[[24.0, -35.8, 41.6, 23.5], [4.1, -11.8, 8.9, 10.1], [-42.2, 51.1, -64.9, -48.6]] out 51.1
[-0.8, -78.6, -39.4, 62.3] out -78.6
[[16.1, 22.3, -21.4, 14.6], [58.0, -33.1, -51.7, 71.0], [21.4, -32.7, -4.6, -20.3]] out -32.7
[-2.6, -8.4, -67.8, -37.7] out -8.4
[-68.7, 67.8, -33.7, -72.4] out 67.8
[[59.6, -21.3, 48.7, -29.9], [-47.2, 33.6, -42.7, -67.5], [83.9, -1.4, -61.4, -19.4]] out -1.4
[[23.8, -47.2, 18.3, -71.4], [36.5, 11.8, -37.2, -5.2], [19.5, 33.7, -15.6, 33.7]] out 33.7
[-46.1, 68.5, -18.5, 79.4] out 68.5
[-79.3, 25.1, 68.3, -13.0] out 25.1
---
[ 128.595 -171.963 -151.318   52.291 -101.704] result: -171.963

[[  1.9   3.3 -10.5   3.5   6.2   9.6   6.2]
 [ 10.7   4.9  -2.0   6.8  13.8  16.8   5.6]
 [ 15.5   3.4 -24.8   8.5   4.9   4.3  10.1]] result: 3.4

[ 167.109 -114.420  105.210   86.273  -35.949] result: -114.420

[-0.126  0.004 -0.153 -0.142 -0.120 -0.042  0.127] result: 0.004

[-10.78  11.32  -3.27  -3.63  -2.90  -4.39] result: 11.32

[  44.20   23.65  119.59  -46.89 -121.39] result: 23.65

[-14.79  11.46   7.93  12.02   5.33  14.85] result: 11.46

[ 119.24  107.13  105.06 -124.55] result: 107.13
---
[ -40   54 -978  821  405] => -40, 405

[[52 89 77 21 93 66]
 [52 52 78 21 90 78]
 [52 50 78 76 34 78]] => 52, 78

[ 166 -465  757 -266 -194 -135 -544] => 166, -544

[-29  22 -14  26] => -29, 26

[18 75 25 41] => 18, 41

[455 958 183 573 519 169 618] => 455, 618

[[-42  32  21  23]
 [ 35  45 -23 -36]] => -42, -36

[50 94 71 10 21 39] => 50, 39

[871 878 192 911 158 845 618] => 871, 618

[0 3 9 1] => 0, 1
---
[[-3.2, 61.6, -18.0, 82.1], [14.2, -60.0, -54.8, 15.0]] >> 82.1, 61.6
[[1.8, 87.0, 5.0, 31.6, 0.1, 38.0, 26.5], [54.3, 8.7, 28.2, 61.6, 23.4, -57.6, 4.4], [57.2, -15.9, 23.3, 70.4, 24.9, -75.1, -1.6]] >> 87.0, 70.4
[[-30.8, -18.3, -43.6, 4.1], [-13.4, 81.9, -13.4, -23.1]] >> 81.9, 4.1
[[-35.7, 3.8, -16.6, 3.3, 86.6], [18.6, -41.8, -16.3, 75.8, -66.6]] >> 86.6, 75.8
[-65.5, 7.2, 54.0, -14.5, -79.7] >> 54.0, 7.2
[[7.9, 36.2, 18.4, 23.0, -27.1], [-22.6, 86.0, 26.8, 52.6, -69.3]] >> 86.0, 52.6
[[-40.3, 9.4, 12.0, -16.4, 11.5, 88.3], [-45.0, 16.3, 43.1, -12.3, -47.7, 25.1], [9.4, 39.2, -8.5, 2.9, 50.3, 62.3]] >> 88.3, 62.3
[-75.7, 81.7, -79.3, -67.3, 68.7] >> 81.7, 68.7
[35.6, 37.8, 67.6, 29.1] >> 67.6, 37.8
[-5.8, 76.1, -32.5, 13.7, 2.7, 1.8] >> 76.1, 13.7
---
68.1,3.9,62.8,-59.7
-51.3,39.2,28.8,1.0
-26.9,46.6,59.8,-26.8
=> -26.9

36.4,86.2,-55.8,50.2,-83.6,21.4
-16.3,66.4,7.6,-42.7,-14.0,-29.5
-29.9,15.0,45.8,-41.5,28.2,-45.7
=> -29.9

1.4,8.5,-76.1,49.9,39.9,-22.3
-34.9,-5.3,-16.1,-2.1,-3.4,-33.4
-33.8,81.4,7.6,2.8,-6.3,-68.0
=> -33.8

-36.6,-5.4,14.1,6.1,-5.7,55.3
-62.4,-8.4,16.9,5.5,-6.0,55.3
-77.8,-9.9,17.6,5.5,-6.0,55.3
=> -77.8

-11.0,10.2,-10.7,-34.5,-3.2,-21.9,1.0
54.1,-16.6,-40.4,49.5,-35.7,44.0,-37.5
-58.2,-31.5,13.5,-52.1,38.4,-64.5,33.5
=> -58.2

62.8,-7.7,21.1,-10.8,12.8,14.1,-5.9
5.1,-3.9,2.2,-2.6,-38.5,-23.3,32.2
-5.2,-49.4,-5.0,-7.1,6.8,2.7,26.4
=> -5.2
